Here is a tiny trained network, its code and every weight. The questions are about switching its units off for an input and a target symbol, where a switched-off unit gives its printed mean instead of its output.

import numpy as np


def w(rows, s, z=0):
    codes = np.array(rows[::2]) - 128.0
    scale = np.full(codes.shape[1], s)
    scale[-1] = z or s
    return codes * scale


def norm(h):
    return h / np.sqrt((h * h).mean(-1, keepdims=True) + 1e-5)


def f(y):
    return np.maximum(y, 0)


def softmax(a):
    e = np.exp(a - a.max(-1, keepdims=True))
    return e / e.sum(-1, keepdims=True)


def log_softmax(a):
    a = a - a.max(-1, keepdims=True)
    return a - np.log(np.exp(a).sum(-1, keepdims=True))


def net(x, mask):
    ids = ['ΓΘΣΨαξφ'.index(c) for c in x.split()]
    T = len(ids)
    res = E[ids] + P[:T]
    u = 0
    for l in range(3):
        q, k, v = (norm(res) @ M[l].T for M in (Q, K, V))
        z = softmax(np.where(np.tri(T) > 0, q @ k.T / 2**0.5, -1e9)) @ v
        res = res + np.where(mask[u], z, O[l][:, -1]) @ O[l][:, :-1]
        u += 1
        y = f(norm(res) @ A[l][:, :-1].T + A[l][:, -1])
        res = res + np.where(mask[u : u + 8], y, B[l][:, -1]) @ B[l][:, :-1]
        u += 8
    return log_softmax(norm(res)[-1] @ U[:, :-1].T + U[:, -1])


Q, K, V, O, A, B = {}, {}, {}, {}, {}, {}
E = w([
[167,154,141,95,112,150,95,157,88],'Γ',
[156,150,196,129,155,107,166,146,108],'Θ',
[110,8,52,91,48,115,152,167,214],'Σ',
[177,6,158,166,85,123,205,93,137],'Ψ',
[159,146,83,61,82,80,97,113,159],'α',
[92,141,118,153,115,116,77,26,72],'ξ',
[60,205,72,102,113,109,77,170,116],'φ',
],0.018)
P = w([
[102,142,195,125,87,145,122,124,93],'0',
[98,174,141,119,86,131,162,78,75],'1',
[181,137,130,132,178,70,57,154,93],'2',
[68,160,103,166,107,151,165,109,137],'3',
[88,179,211,150,123,105,9,74,192],'4',
[93,148,130,140,110,119,198,115,88],'5',
[177,101,53,154,221,85,74,187,98],'6',
[79,145,94,174,112,135,167,127,141],'7',
[93,165,178,58,183,128,82,166,199],'8',
[108,154,109,143,126,144,178,99,106],'9',
[118,72,204,150,116,124,25,140,182],'10',
[113,156,103,155,121,137,187,108,116],'11',
[195,72,177,138,139,73,57,170,142],'12',
],0.014)
Q[0] = w([
[166,107,26,170,192,109,161,130,73],'L0H0',
[226,53,80,214,162,2,6,200,82],'L0H0',
],0.0098)
K[0] = w([
[93,145,198,180,28,172,92,1,121],'L0H0',
[76,88,250,82,104,126,42,140,204],'L0H0',
],0.0075)
V[0] = w([
[255,149,73,65,89,179,22,127,114],'L0H0',
[153,128,225,124,207,164,79,185,59],'L0H0',
],0.0081)
O[0] = w([
[181,131,93,70,49,151,151,134,114,249],'L0H0',
[197,195,70,252,171,159,71,118,146,255],'L0H0',
],0.015,0.0051)
A[0] = w([
[190,83,138,147,108,139,75,205,63,109],'L0N0',
[84,156,65,167,97,79,172,105,97,24],'L0N1',
[154,40,189,170,131,157,134,65,170,137],'L0N2',
[149,210,124,71,122,74,42,155,160,253],'L0N3',
[192,86,82,106,129,118,103,139,121,132],'L0N4',
[62,167,135,134,98,174,171,162,65,5],'L0N5',
[181,12,118,158,169,123,116,135,86,180],'L0N6',
[131,75,177,83,174,101,7,133,216,137],'L0N7',
],0.011,0.0029)
B[0] = w([
[150,140,118,7,98,132,104,121,112,209],'L0N0',
[83,118,206,124,90,92,119,60,85,151],'L0N1',
[181,174,112,148,28,118,197,209,95,160],'L0N2',
[135,128,161,102,178,71,190,124,24,249],'L0N3',
[145,201,169,161,114,96,102,143,151,194],'L0N4',
[178,209,88,198,187,165,149,108,87,153],'L0N5',
[95,142,175,176,97,143,122,177,82,166],'L0N6',
[190,122,152,104,225,150,69,232,83,164],'L0N7',
],0.011)
Q[1] = w([
[109,160,219,108,206,139,158,158,191],'L1H0',
[94,89,105,174,89,2,164,64,138],'L1H0',
],0.007)
K[1] = w([
[136,119,101,191,188,54,136,62,210],'L1H0',
[1,159,208,163,63,132,167,33,127],'L1H0',
],0.0064)
V[1] = w([
[150,161,147,131,94,2,123,77,175],'L1H0',
[155,116,128,119,205,62,127,102,109],'L1H0',
],0.0083)
O[1] = w([
[135,77,233,151,113,39,41,45,216,218],'L1H0',
[112,180,121,158,2,88,126,57,199,253],'L1H0',
],0.0088,0.0022)
A[1] = w([
[63,81,103,160,58,165,119,165,177,35],'L1N0',
[49,130,103,169,50,176,118,119,104,184],'L1N1',
[117,99,162,95,246,144,54,154,122,144],'L1N2',
[133,136,90,121,229,147,51,170,154,2],'L1N3',
[134,204,185,204,173,155,145,155,214,92],'L1N4',
[129,129,180,132,179,92,106,113,123,132],'L1N5',
[172,183,89,99,188,161,90,125,133,75],'L1N6',
[74,81,186,162,85,133,155,79,118,132],'L1N7',
],0.012,0.0056)
B[1] = w([
[124,130,125,32,213,146,133,232,145,141],'L1N0',
[57,113,181,102,155,208,117,43,73,169],'L1N1',
[105,57,157,124,180,129,23,175,84,192],'L1N2',
[147,77,157,196,203,81,31,163,134,158],'L1N3',
[72,164,185,190,176,30,86,171,154,216],'L1N4',
[100,136,131,72,131,162,76,251,103,205],'L1N5',
[159,141,76,94,169,153,95,153,100,254],'L1N6',
[244,103,117,121,201,192,124,98,124,186],'L1N7',
],0.011,0.0068)
Q[2] = w([
[176,115,25,174,181,75,83,133,55],'L2H0',
[152,178,92,128,210,87,181,3,157],'L2H0',
],0.0069)
K[2] = w([
[134,192,156,107,37,188,37,255,61],'L2H0',
[10,188,140,22,249,192,92,122,64],'L2H0',
],0.0048)
V[2] = w([
[166,149,193,33,211,116,146,115,111],'L2H0',
[165,124,157,200,73,103,254,111,191],'L2H0',
],0.0085)
O[2] = w([
[120,168,100,254,106,84,48,190,233,242],'L2H0',
[198,117,105,104,218,76,133,64,54,2],'L2H0',
],0.012,0.007)
A[2] = w([
[84,40,159,71,125,177,123,176,118,3],'L2N0',
[92,119,101,130,116,170,49,174,115,101],'L2N1',
[122,110,131,211,110,120,225,143,183,213],'L2N2',
[128,111,108,184,116,124,254,104,116,60],'L2N3',
[75,157,156,152,91,92,152,120,78,14],'L2N4',
[155,130,155,81,102,57,126,182,106,181],'L2N5',
[186,213,74,128,145,208,147,139,174,89],'L2N6',
[90,138,135,102,55,50,117,127,163,108],'L2N7',
],0.012,0.0063)
B[2] = w([
[92,94,114,72,139,169,162,211,187,146],'L2N0',
[163,148,153,77,132,124,200,155,94,205],'L2N1',
[182,34,180,184,151,87,153,146,119,160],'L2N2',
[222,85,166,131,141,67,167,100,92,137],'L2N3',
[151,207,128,138,182,55,164,136,105,141],'L2N4',
[151,135,130,71,135,148,123,120,215,251],'L2N5',
[233,130,6,153,77,159,110,222,122,210],'L2N6',
[134,109,125,76,169,89,127,93,218,169],'L2N7',
],0.012)
U = w([
[190,179,16,199,85,191,132,108,179,206],'Γ',
[137,101,95,255,180,112,50,144,193,72],'Θ',
[57,102,115,121,95,193,163,188,159,170],'Σ',
[201,71,108,130,182,101,150,112,68,181],'Ψ',
[159,165,157,86,66,109,129,61,215,59],'α',
[110,129,171,138,61,192,58,101,131,198],'ξ',
[96,217,172,102,55,103,146,151,83,3],'φ',
],0.0083,0.0025)

Each question gives the input, a string of symbols that net reads in full, and the target symbol t.
The units are the heads (2 rows each of Q, K, V and O) and the neurons (one row each of A and B). Each row of codes is followed by its name. A weight is (code - 128) times the scale printed after its matrix; where a second scale follows, it is the last column's (O, A, B and U).
mask holds one flag per unit, layer by layer, with each layer's heads first. A switched-off unit (its flag False) gives its mean, the last column of its rows in O or B, instead of its output. The means were averaged over made-up inputs and are rounded, as every weight is.
A unit's drop is (log p(t) with every unit on - log p(t) with that unit switched off) / (log p(t) with every unit on - log p(t) with every unit switched off).
The circuit of an input: a set's keep is (log p(t) with only the set's units on - log p(t) with every unit switched off) / (log p(t) with every unit on - log p(t) with every unit switched off). Starting from the 12 units with the biggest drops (on a tie, the unit counted first), units are removed one at a time, each time the one whose removal leaves the highest keep (on an exact tie, the one counted first), for as long as the keep stays at least 0.8.
circuit, biggest first: the units of the circuit, biggest drop first
unit that matters most: the unit with the biggest drop
k most important neurons: the k neurons with the biggest drops, biggest first
top k neurons in layer l: the k neurons of layer l with the biggest drops, biggest first
drop when u is switched off: that unit's drop, to one decimal
input Ψ Θ Ψ ξ Ψ Γ Γ Γ Σ, target Γ: circuit, biggest first => (L0H0; L2N6)
input Γ α Γ Ψ Ψ Γ φ, target Ψ: circuit, biggest first => (L2H0; L0N3; L0N2)
input Γ Σ Γ Γ Ψ Γ Σ, target Ψ: unit that matters most => L2H0
input Ψ ξ Γ Ψ Σ φ Γ, target Σ: circuit, biggest first => (L0H0; L2N0)
input Ψ α φ Γ α α Θ α α, target Θ: circuit, biggest first => (L0H0; L1N3)
input ξ Θ Θ ξ, target ξ: circuit, biggest first => (L1N1; L0N1)
input Θ φ φ φ Γ Ψ Ψ, target Γ: circuit, biggest first => (L0H0; L0N3)
input Γ Θ Γ, target Γ: circuit, biggest first => (L0H0; L2N6)
input Γ Θ Θ Γ Γ, target Θ: circuit, biggest first => (L0H0; L1N4)
input φ Γ Θ Γ φ Γ φ, target φ: circuit, biggest first => (L0N3; L0H0; L2N6)
input Ψ Σ φ, target Ψ: 2 most important neurons => (L0N2; L0N3)
input Θ Γ Γ Θ Θ Γ Ψ Θ α Γ α φ, target φ: circuit, biggest first => (L0N1; L2N6)
input Γ Θ Σ Γ Θ α Θ α ξ, target Θ: 3 most important neurons => (L0N0; L1N3; L1N4)
input Θ Θ Ψ, target Θ: circuit, biggest first => (L0H0)
input Ψ Σ Σ, target Ψ: 3 most important neurons => (L0N2; L0N7; L1N2)
input Σ Θ Θ Γ Ψ φ α, target Ψ: 4 most important neurons => (L0N2; L0N7; L0N3; L1N2)
input Γ Γ α α α Γ Θ φ Ψ, target Θ: 2 most important neurons => (L1N4; L2N2)
input α Θ Γ Γ ξ Ψ, target Ψ: 2 most important neurons => (L2N3; L0N2)
input Γ Θ Θ Σ Θ Ψ α Ψ Ψ φ Θ, target Ψ: top 2 neurons in layer 0 => (L0N7; L0N0)
input Γ φ Σ Θ φ α α, target φ: unit that matters most => L0N3
input φ Ψ Γ ξ Γ Ψ α Ψ Ψ, target α: 2 most important neurons => (L1N6; L2N6)
input Γ α Σ Θ α, target Σ: 2 most important neurons => (L0N7; L2N0)
input Γ α Γ Σ, target Σ: 2 most important neurons => (L0N3; L1N1)
input ξ Θ ξ Γ Γ Γ α Σ α Ψ Θ, target α: top 2 neurons in layer 2 => (L2N5; L2N6)
input φ Θ ξ, target φ: 2 most important neurons => (L2N1; L1N5)
input ξ Γ Ψ Θ Γ, target Ψ: 3 most important neurons => (L0N2; L0N3; L0N7)
input ξ Γ Γ Θ Σ, target Γ: circuit, biggest first => (L0H0)
input Γ Θ Σ Θ Θ α Θ Γ Ψ Θ Θ, target Ψ: 3 most important neurons => (L0N7; L1N2; L0N2)
input Γ Γ φ Γ Γ ξ α Ψ, target Ψ: 2 most important neurons => (L0N2; L2N3)
input Θ α Γ, target Θ: drop when L0H0 is switched off => 1.9
